[128 = 0]
[101  63  92 141 120 134 116 112 104 127  22 132  80 106 133 138 141 117
 136 127 129 157 100 110 125 104 115 136 162  68 155 104 134 131 139 153
 129  98 142 128 142 107  84  91  97 178 178 105 147 105 148 140 161 122
 135 148  50 131 124 104 120 117 129 125 125 115 105] => (82) (34)
[122  33  38 127 123 130 121 129  54 107   4 140 102  84 137 134 155 118
 138 129 129 157 115 107 130 116 113 152 161  93 144 122 127 124 116 147
 133  74 182 129 155 123 102 112  90 115 199 114 149  59 120 165 152  98
 146 158  99 135 116  76 118 107 120 105 113 125 114] => (83) (3)
[115  54  43 109 120 135 127 120  87 115  16 143 138 104 132 134 127 117
 150 131 137 164 119 105 146 112 105 136 135  65 178 138 132 130 205 132
 129 123 170 128 119  79  94  92  96 178 133 121 130 121 145 140 158 111
 132 159  69  91 137 124 123 124 139 161 123 125 115] => (89) (19)
[122  51  77 129 124 134 120 138  69 115  36 127 132  95 130 124 153 129
 131 130 128 131 115 115 134 127 118 146 137 116 137 135 123 135 123 135
 127 115 167 133 130 125 127 110  80 106 159 106 131  96 127 158 142 105
 134 145 115 140 115 102 120 111 121 155 116 126 122] => (83) (20)
[131  63  49 130 124 133 122 140  73 105  15 134 131  83 133 131 141 111
 139 130 134 156 122 121 133 117 111 140 141  92 153 126 126 128 152 147
 131 150 173 127 136 148 116 113  89 114 187 111 142  93 129 156 152  98
 137 149  79 130 127  93 150 117 124 119 123 125 125] => (83) (3)
[121 104  58 115 121 118 152 130  69 132  20 113  93  84 129 140 151 153
 140 121 131 168 106 111  84 124 109 133 145 128 114 168 124 126 110 154
 120 150 158 110 165 164 116  74 125 123 140 137 124  95 117 131 147 138
 135 141  89 135 133  80 130 152 130  66 140 115 148] => (84) (7)
[125  67  67 142 124 133 135 138  74 113  38 107 133  76 128 116 151 132
 142 125 131 149  94 119 126 119 119 140 142  96 151 119 113 124 125 145
 127 117 154 136 143 137 123 104  94 120 181 122 134 101 116 158 157 102
 137 145  90 134 117 103 123 123 131 155 123 127 102] => (83) (8)
[137  37  40 125 115 126 123 119  67 101   4 150 120  84 133 137 152 106
 140 126 126 156 124 102 141 116 109 147 140  96 159 154 138 129 178 150
 132 131 190 141 144 122 105  97  75 111 178 104 142  80 131 163 145 103
 139 161  79 113 126  95 115 110 124 109 118 128 122] => (83) (3)
[112  95 132 138 127 129 121 131 105 131  18 119  74 100 135 136 135 125
 129 131 129 149  97 108 125 118 116 138 148  85 141 108 126 141 140 148
 125  84 139 137 139 112 104  77 101 159 176 111 143 102 132 128 141 125
 135 145  60 128 118 105 117 110 133 139 131 119 109] => (82) (30)
[120 130 105 119 129 123 150 135  47 136  24 117  92  77 131 138 128 137
 142 130 131 155 105  96 109 119 101 132 141 116 139 138 121 124 127 140
 123 101 140 132 144 136 125  76 122 117 154 144 126  93 121 130 135 128
 134 160  96 124 134  96 130 143 125  94 134 126 141] => (84) (7)
[117  88  94 108 118 117 144 141  25 125  35 143  76  80 134 130 124 137
 138 129 128 164 100 108  85 116 106 135 133 107 142 153 132 119 132 138
 132  35 162 136 160 133 124  76 113 137 132 153 133  83 115 137 142 112
 142 150  91 108 119  75 127 137 129  74 134 120 140] => (84) (15)
[113  75  22 104 121 134 123 121  99 123  45 112 129 109 107 118 137 102
 133 123 134 176 104 139 137 105 113 143 149  79 159 150 132 135 153 144
 143  70 172 125 159 150 107  40  86 196 146  97 142  94 135 125 153 125
 133 144  40 105 117 103 124 115 130 131 138 112 108] => (89) (13)
[102  94  65 104 120 125 127 126 103 127  60 122 130 113 129 130 121 114
 132 131 132 157 112 117 138 113 106 138 139  89 149 142 132 146 184 127
 125  93 153 124 134  97 113  74  89 149 132 126 131 110 142 127 146 122
 131 140  97 115 120 117 124 122 130 157 138 122 125] => (89) (19)
[122  78  90 110 124 129 132 129  56 121   4 157 118  89 131 143 119 121
 151 162 128 152 117  90 117 119  89 133 130  95 149 123 136 104 183 141
 122 107 161 141 129  91 119 110 113 144 137 165 116 113 119 133 144 102
 136 140  74 104 145  89 115 136 139 108 129 131 142] => (84) (29)
[102  99  22 101 120 130 133 117 127 128  71 101 123 120 136 131 138 125
 123 158 130 164  98 142 121 124 125 155 177  98 114 145 127 134  91 138
 141   4 135 119 142 108 123  72 112 209 149 114 140  97 125 128 146 129
 135 136 121 139 126  95 125 128 132 123 130 109 105] => (89) (21)
[116  36  65 127 122 137 129 130  79 118  40 112 102  88 130 127 157 148
 145 128 131 148 102 117 121 117 115 150 149  88 143 130 128 137 123 155
 137 106 176 129 137 116 111  75  83 105 188 101 145  83 123 151 149 115
 138 156 102 129 111  89 115 115 128 133 126 120 121] => (83) (20)
[119 108 126 137 127 137 125 112 116 128  40 112  83 106 131 140 135 117
 129 122 131 155  94 108 129 120 114 148 164  85 147 104 137 138 161 150
 126  25 123 131 140  91 105  80 121 165 168 118 141 108 131 122 142 125
 133 161  80 116 122 118 119 114 133 139 114 112 102] => (82) (34)
[124  34  53 117 123 131 119 127  60 108  32 136 152  95 129 119 147 115
 143 133 129 152 106 119 122 117 110 142 153  98 147 132 137 117 118 147
 134  59 174 131 146 121 121  99  93 133 161 120 140  88 116 149 152 101
 138 141 110 106 116  93 123 112 120 127 123 122 122] => (83) (8)
[106 136  77 102 121 120 120 122  98 126  61 117 119 115 130 135  97 102
 131 132 137 153 124 117 134 121 101 137 151  95 132 130 124 141 152 130
 130  23 145 130 129 122 122  73  80 165 131 131 129  84 138 127 143 130
 141 136 108 121 123 114 119 121 131 126 134 138 137] => (89) (19)
[113  71 114 141 125 132 122 122  94 132  37 122  74 101 134 135 148 137
 138 134 127 150  95 110 106 114 100 137 158  84 146 111 127 137 126 150
 127  64 151 125 145 111  96  83  91 157 171 117 140  93 132 135 154 118
 141 154  81 125 111  96 121 122 127 128 129 115 107] => (82) (34)
[122  93  60 113 127 121 156 124  56 126  31 132 105  76 126 136 141 130
 141 129 131 173 110 114 115 116  97 133 144 103 140 160 132 126 157 147
 126 137 157 130 143 131 113  55 126 129 143 143 131 110 124 129 149 124
 129 164  86 112 130  99 137 142 126  98 142 128 142] => (84) (7)
[117 100 118 140 132 137 123 125 109 143   5 110  85  86 133 140 124 126
 145 136 124 155 103  95 122 114 111 140 146  65 148  96 124 141 162 170
 121 148 144 125 143 100  97  82 106 148 184 120 140 108 154 138 148 127
 132 159  65 134 133 111 113 122 133 138 130 109 114] => (82) (30)
[139  55 129 140 123 139 117 126 125 124  65 129  75 117 136 140 146 126
 136 134 128 142 101 116 125 121 126 139 159  86 140 108 134 137 127 146
 122  33 133 127 130  86 102 103 101 150 168 108 147 106 134 132 147 113
 131 154 103 130 113 104 119 112 137 146 126 117 118] => (82) (34)
[118  81 110 106 120 115 141 135  42 122   4 119 111  82 135 141 135 132
 141 127 127 154  88 102 102 120  98 133 136 124 140 138 131 121 159 145
 124  90 153 132 142  87 122  92 114 114 153 140 121 105 115 126 131 110
 130 147  86 109 133  92 129 134 121  98 132 130 140] => (84) (15)
[112  64  68 103 116 120 148 123  67 115   4 116  94  85 126 149 144 139
 141 134 134 174  85  99  94 114  91 135 148  95 151 146 130 120 188 144
 125  98 166 130 152  90 113  81 122 134 166 134 130 114 132 126 148 103
 137 161  52 114 137  82 131 141 117  89 132 118 127] => (84) (15)
[116  82  82 110 122 129 131 137  76 118   4 123  97  90 127 141 138 128
 135 127 131 160 106 106 106 117 103 124 144 106 144 140 127 124 164 142
 128  83 161 128 153 124 123  94 115 144 159 124 125 110 127 128 148  99
 136 149  38 115 144  92 142 120 128  92 128 128 126] => (84) (15)
[117 111  88 130 125 131 135 128 111 122  27 106 117  98 137 136 146 129
 135 133 131 149  92  94 137 125 119 138 170  94 142 112 127 131 143 142
 118  73 124 128 134 106 117  94 116 158 184 116 134  97 129 143 154 145
 125 159  95 127 130 114 122 134 129 138 125 122 113] => (82) (34)
[121  44  71 137 120 144 130 115 104 124   5 113 103  94 141 144 148 128
 141 132 130 144  92 103 128 116 115 143 169  77 156 115 131 146 158 152
 121  85 150 128 133  70  96  86 100 156 179 116 138  99 134 149 158 116
 128 156  97 123 131 106 120 134 127 150 126 119 112] => (82) (34)
[114  88 141 131 126 133 120 123  99 129  90 116  90  98 133 125 127 114
 135 129 136 141 114 115 126 122 116 138 144  81 156  91 122 136 141 137
 124  81 134 125 146  91 108  99 110 113 169 132 142 100 131 136 147 126
 129 154 100 125 105 116 120 121 127 155 118 125 120] => (82) (16)
